[-3.42  4.74 -4.90 -0.72 -1.93 -1.01 -0.27  0.72  0.20 -0.79 -4.28 -1.01
  4.21 -0.13  0.45 -0.26  0.05  0.22] = J833
[-2.16  7.88  0.55 -2.55  1.93 -3.31 -2.23 -0.97  2.24 -0.91 -2.00 -1.30
  0.99 -2.38  0.33 -2.17 -1.21 -3.46] = J824
[ 1.25 -6.21  5.91 -2.14  4.20 -1.09 -1.90  0.56  3.19  0.18  1.45 -0.53
 -1.11  0.43  0.92  0.64 -0.98 -3.64] = J473
[ 2.46 -6.23  7.15 -0.70  3.13 -0.32 -0.08 -0.42  1.61 -0.31  2.74  0.50
 -2.65 -0.01 -0.13 -0.04  0.36 -0.37] = J885
[ 2.13 -4.05  7.58 -2.29  0.28 -3.22 -1.07 -0.33  3.37 -0.14  2.05 -4.90
 -2.84 -0.25  1.32 -0.26 -0.42 -1.34] = J779
[-1.17  5.31  5.56 -2.99  3.21 -4.04 -2.35 -1.00  2.48 -0.79 -1.24 -0.64
 -0.37 -2.61  0.07 -2.40 -0.98 -3.63] = J293
[-2.47  9.41 -0.24 -2.29  0.28 -3.21 -2.50 -1.99  0.55 -1.38 -2.67 -1.50
  3.22 -3.22 -0.37 -2.75 -1.47 -3.59] = J637
[ 0.20  3.29  5.56 -2.99  3.20 -4.04 -2.70 -1.20  1.52 -1.18 -0.80 -0.90
  1.33 -2.39  0.44 -2.56 -1.48 -3.53] = J938
common J293 J833:  -> [-0.79]
rest: [ 5.56 -2.99  3.20] -> [-4.04 -2.70 -1.20  1.52 -1.18 -0.80 -0.90  1.33 -2.39  0.44 -2.56 -1.48
 -3.53]
rest: [-2.14  4.20] -> [-1.09 -1.90  0.56  3.19  0.18  1.45 -0.53 -1.11  0.43  0.92  0.64 -0.98
 -3.64]
rest: [-2.29  0.28 -3.21] -> [-2.50 -1.99  0.55 -1.38 -2.67 -1.50  3.22 -3.22 -0.37 -2.75 -1.47 -3.59]
which: [-2.16  7.88  0.55 -2.55  1.93 -3.31 -2.23 -0.97  2.24 -0.91 -2.00 -1.30
  0.99 -2.38  0.33 -2.17 -1.21 -3.46] -> J824
rest: [ 3.21 -4.04] -> [-2.35 -1.00  2.48 -0.79 -1.24 -0.64 -0.37 -2.61  0.07 -2.40 -0.98 -3.63]

